Below are the code and all the weights of a small trained network. Each question names an input and a class and asks about switching units off, where a switched-off unit gives its printed mean instead of its output.

import numpy as np


def w(rows, s, z=0):
    codes = np.array(rows[::2]) - 128.0
    scale = np.full(codes.shape[1], s)
    scale[-1] = z or s
    return codes * scale


def f(y):
    return np.maximum(y, 0)


def log_softmax(a):
    a = a - a.max(-1, keepdims=True)
    return a - np.log(np.exp(a).sum(-1, keepdims=True))


def net(x, mask):
    res = np.array(x, float).reshape(1, 3) / 4 @ E
    y = f(res @ A[0][:, :-1].T + A[0][:, -1])
    res = res + np.where(mask, y, B[0][:, -1]) @ B[0][:, :-1]
    return log_softmax(res[-1] @ U[:, :-1].T + U[:, -1])


A, B = {}, {}
E = w([
[215,141,138,207,24,113,83,208,108],'x0',
[131,219,254,48,134,95,119,168,150],'x1',
[196,133,130,118,195,224,38,179,248],'x2',
],0.0072)
A[0] = w([
[158,151,155,126,89,106,98,181,123,96],'neuron 1',
[81,118,104,94,144,84,182,46,97,185],'neuron 2',
[39,86,86,125,129,82,198,32,60,202],'neuron 3',
[129,59,66,156,155,212,111,120,169,187],'neuron 4',
[132,190,203,76,181,130,93,163,189,189],'neuron 5',
[95,93,88,165,57,63,212,110,3,211],'neuron 6',
[183,65,56,191,128,198,78,170,152,173],'neuron 7',
[156,215,215,104,134,137,90,157,162,252],'neuron 8',
[139,196,198,112,82,69,136,176,112,172],'neuron 9',
[53,105,124,128,137,61,224,64,75,178],'neuron 10',
[189,149,145,178,56,120,100,202,132,206],'neuron 11',
[126,49,65,153,154,189,110,131,132,175],'neuron 12',
[82,148,142,42,225,141,168,74,159,189],'neuron 13',
[215,108,76,193,125,181,82,159,166,171],'neuron 14',
[74,153,165,41,184,128,116,79,159,195],'neuron 15',
[141,204,217,121,105,81,119,173,117,193],'neuron 16',
],0.0073,0.0035)
B[0] = w([
[145,172,172,107,101,94,94,150,100,172],'neuron 1',
[73,116,83,164,113,164,182,101,167,205],'neuron 2',
[78,123,91,194,77,150,163,78,132,241],'neuron 3',
[125,160,55,133,242,118,69,163,163,202],'neuron 4',
[128,84,178,59,127,155,142,201,78,224],'neuron 5',
[120,78,155,182,2,37,148,21,44,254],'neuron 6',
[212,148,102,133,173,53,42,138,157,212],'neuron 7',
[124,123,203,78,113,142,117,199,73,235],'neuron 8',
[92,137,209,106,71,105,91,153,59,209],'neuron 9',
[71,96,133,202,75,126,197,112,130,227],'neuron 10',
[179,201,150,81,118,32,47,114,105,220],'neuron 11',
[138,158,55,128,201,117,83,109,167,192],'neuron 12',
[109,60,89,90,178,214,199,171,147,223],'neuron 13',
[221,147,107,128,165,42,49,155,149,209],'neuron 14',
[107,66,125,87,133,200,182,174,122,210],'neuron 15',
[100,145,207,104,92,129,89,167,42,217],'neuron 16',
],0.0077,0.0097)
U = w([
[215,128,74,143,102,54,68,42,111,143],'0',
[147,236,232,66,55,81,45,153,63,106],'1',
[93,104,98,144,91,215,212,95,182,106],'2',
[103,61,178,28,164,239,150,214,99,175],'3',
[57,153,54,130,196,225,124,80,197,130],'4',
[64,110,138,237,39,89,158,30,93,141],'5',
[148,123,117,62,158,139,135,126,195,3],'6',
[196,211,74,124,236,99,31,181,255,145],'7',
],0.0059,0.0034)

Each question gives the input, the list of numbers given to net, and the class t.
The units are the neurons (one row each of A and B). Each row of codes is followed by its name. A weight is (code - 128) times the scale printed after its matrix; where a second scale follows, it is the last column's (A, B and U).
mask holds one flag per neuron, in row order. A switched-off neuron (its flag False) gives its mean, the last column of its row in B, instead of its output. The means were averaged over made-up inputs and are rounded, as every weight is.
A unit's drop is (log p(t) with every unit on - log p(t) with that unit switched off) / (log p(t) with every unit on - log p(t) with every unit switched off).
The circuit of an input: a set's keep is (log p(t) with only the set's units on - log p(t) with every unit switched off) / (log p(t) with every unit on - log p(t) with every unit switched off). Starting from the 12 units with the biggest drops (on a tie, the unit counted first), units are removed one at a time, each time the one whose removal leaves the highest keep (on an exact tie, the one counted first), for as long as the keep stays at least 0.8.
circuit, biggest first: the units of the circuit, biggest drop first
top k neurons: the k neurons with the biggest drops, biggest first
drop when u is switched off: that unit's drop, to one decimal
input [-1,1,0], class 3: circuit, biggest first => neuron 6; neuron 11
input [-7,6,-6], class 5: circuit, biggest first => neuron 10
input [-7,-5,0], class 4: top 2 neurons => neuron 4; neuron 12
input [-2,0,1], class 3: top 2 neurons => neuron 6; neuron 3
input [-1,3,7], class 3: top 2 neurons => neuron 5; neuron 8
input [-7,-1,3], class 4: top 2 neurons => neuron 8; neuron 16
input [0,-3,0], class 0: top 2 neurons => neuron 13; neuron 15
input [-6,2,-4], class 2: top 2 neurons => neuron 13; neuron 15
input [7,-6,-2], class 0: drop when neuron 6 is switched off => 0.1
input [-5,-6,0], class 4: drop when neuron 4 is switched off => 0.2
input [8,0,8], class 7: drop when neuron 14 is switched off => 0.2
